Here is a tiny trained network, its code and every weight. The questions are about switching its units off for an input and a class, where a switched-off unit gives its printed mean instead of its output.

import numpy as np


def w(rows, s, z=0):
    codes = np.array(rows[::2]) - 128.0
    scale = np.full(codes.shape[1], s)
    scale[-1] = z or s
    return codes * scale


def norm(h):
    return h / np.sqrt((h * h).mean(-1, keepdims=True) + 1e-5)


def f(y):
    return y / 2 * (1 + np.tanh(0.7978845608 * (y + 0.044715 * y**3)))


def log_softmax(a):
    a = a - a.max(-1, keepdims=True)
    return a - np.log(np.exp(a).sum(-1, keepdims=True))


def net(x, mask):
    res = np.array(x, float).reshape(1, 4) / 4 @ E
    u = 0
    for l in range(3):
        y = f(norm(res) @ A[l][:, :-1].T + A[l][:, -1])
        res = res + np.where(mask[u : u + 4], y, B[l][:, -1]) @ B[l][:, :-1]
        u += 4
    return log_softmax(norm(res)[-1] @ U[:, :-1].T + U[:, -1])


A, B = {}, {}
E = w([
[55,59,74,195,44],'x0',
[80,185,210,56,42],'x1',
[201,59,238,254,15],'x2',
[114,250,45,207,163],'x3',
],0.0059)
A[0] = w([
[175,131,191,255,97,4],'0.n0',
[26,127,191,13,102,160],'0.n1',
[21,112,176,128,96,198],'0.n2',
[67,152,250,34,105,24],'0.n3',
],0.009,0.0045)
B[0] = w([
[179,135,163,246,149,189],'0.n0',
[79,134,176,194,137,254],'0.n1',
[128,171,101,157,95,197],'0.n2',
[123,184,150,98,74,207],'0.n3',
],0.011,0.0057)
A[1] = w([
[93,163,52,143,139,167],'1.n0',
[74,177,83,121,247,109],'1.n1',
[165,64,201,142,74,254],'1.n2',
[139,155,63,141,198,76],'1.n3',
],0.015,0.0066)
B[1] = w([
[142,89,123,83,102,208],'1.n0',
[117,78,250,106,176,241],'1.n1',
[124,149,81,126,175,254],'1.n2',
[90,128,240,104,95,188],'1.n3',
],0.018,0.0094)
A[2] = w([
[126,88,184,191,178,162],'2.n0',
[86,159,131,40,73,92],'2.n1',
[124,77,136,68,69,2],'2.n2',
[140,162,8,97,134,162],'2.n3',
],0.011,0.0064)
B[2] = w([
[171,53,160,108,134,254],'2.n0',
[108,144,100,248,95,173],'2.n1',
[166,114,105,106,69,129],'2.n2',
[140,77,119,54,86,183],'2.n3',
],0.013,0.0061)
U = w([
[45,194,145,160,62,136],'0',
[94,38,234,40,165,118],'1',
[214,62,33,232,195,131],'2',
[137,32,10,44,177,110],'3',
[198,247,116,81,153,2],'4',
[120,59,24,126,47,102],'5',
],0.015,0.0056)

Each question gives the input, the list of numbers given to net, and the class t.
The units are the neurons (one row each of A and B). Each row of codes is followed by its name. A weight is (code - 128) times the scale printed after its matrix; where a second scale follows, it is the last column's (A, B and U).
mask holds one flag per neuron, layer by layer. A switched-off neuron (its flag False) gives its mean, the last column of its row in B, instead of its output. The means were averaged over made-up inputs and are rounded, as every weight is.
A unit's drop is (log p(t) with every unit on - log p(t) with that unit switched off) / (log p(t) with every unit on - log p(t) with every unit switched off).
The circuit of an input: a set's keep is (log p(t) with only the set's units on - log p(t) with every unit switched off) / (log p(t) with every unit on - log p(t) with every unit switched off). Starting from all 12 units, units are removed one at a time, each time the one whose removal leaves the highest keep (on an exact tie, the one counted first), for as long as the keep stays at least 0.8.
circuit, biggest first: the units of the circuit, biggest drop first
top k neurons: the k neurons with the biggest drops, biggest first
k most important neurons of layer l: the k neurons of layer l with the biggest drops, biggest first
input [1,-1,0,0], class 5: circuit, biggest first -> (1.n1)
input [6,-7,5,-8], class 3: circuit, biggest first -> (1.n2 0.n1)
input [6,4,5,8], class 5: top 3 neurons -> (1.n1 0.n1 1.n3)
input [2,6,4,7], class 5: circuit, biggest first -> (1.n1 1.n3)
input [-6,5,-2,1], class 0: top 2 neurons -> (0.n3 1.n1)
input [3,3,1,3], class 5: circuit, biggest first -> (1.n1 1.n3)
input [5,1,2,0], class 5: 2 most important neurons of layer 0 -> (0.n2 0.n1)
input [5,-1,2,-1], class 2: 2 most important neurons of layer 0 -> (0.n0 0.n3)
input [6,7,4,2], class 0: top 2 neurons -> (1.n1 0.n2)
input [-2,7,6,8], class 4: circuit, biggest first -> (1.n1 0.n1)
input [-6,5,-6,-6], class 0: circuit, biggest first -> (0.n3 1.n1 2.n1)
input [7,1,1,-7], class 3: circuit, biggest first -> (1.n2 1.n1)
input [-7,4,3,-8], class 4: circuit, biggest first -> (1.n1 1.n2 1.n3 0.n3)
input [-7,1,1,-8], class 4: 2 most important neurons of layer 1 -> (1.n1 1.n2)
input [6,-1,2,-7], class 3: top 3 neurons -> (1.n2 1.n1 2.n3)
input [3,-6,-3,-8], class 3: circuit, biggest first -> (1.n1)
input [-2,6,8,-8], class 4: top 3 neurons -> (1.n1 0.n3 1.n2)
input [-6,-5,6,-8], class 3: 3 most important neurons of layer 1 -> (1.n2 1.n1 1.n3)
input [-7,5,2,2], class 4: 3 most important neurons of layer 1 -> (1.n1 1.n3 1.n0)
input [1,-3,-1,-7], class 3: top neuron -> (1.n1)
input [4,4,4,8], class 5: 2 most important neurons of layer 0 -> (0.n1 0.n2)
input [6,5,-5,-4], class 0: top 2 neurons -> (0.n1 1.n1)
input [-8,5,7,4], class 4: top 3 neurons -> (1.n1 0.n1 2.n1)
input [1,0,4,7], class 2: top 2 neurons -> (0.n0 1.n1)
input [6,5,-2,8], class 5: 2 most important neurons of layer 0 -> (0.n2 0.n1)
input [1,-8,0,-7], class 3: top 2 neurons -> (1.n1 2.n3)
input [-7,6,2,8], class 4: 2 most important neurons of layer 1 -> (1.n1 1.n3)
input [8,1,-1,-3], class 5: top neuron -> (1.n1)
input [-8,-2,4,4], class 2: top 2 neurons -> (1.n1 0.n0)
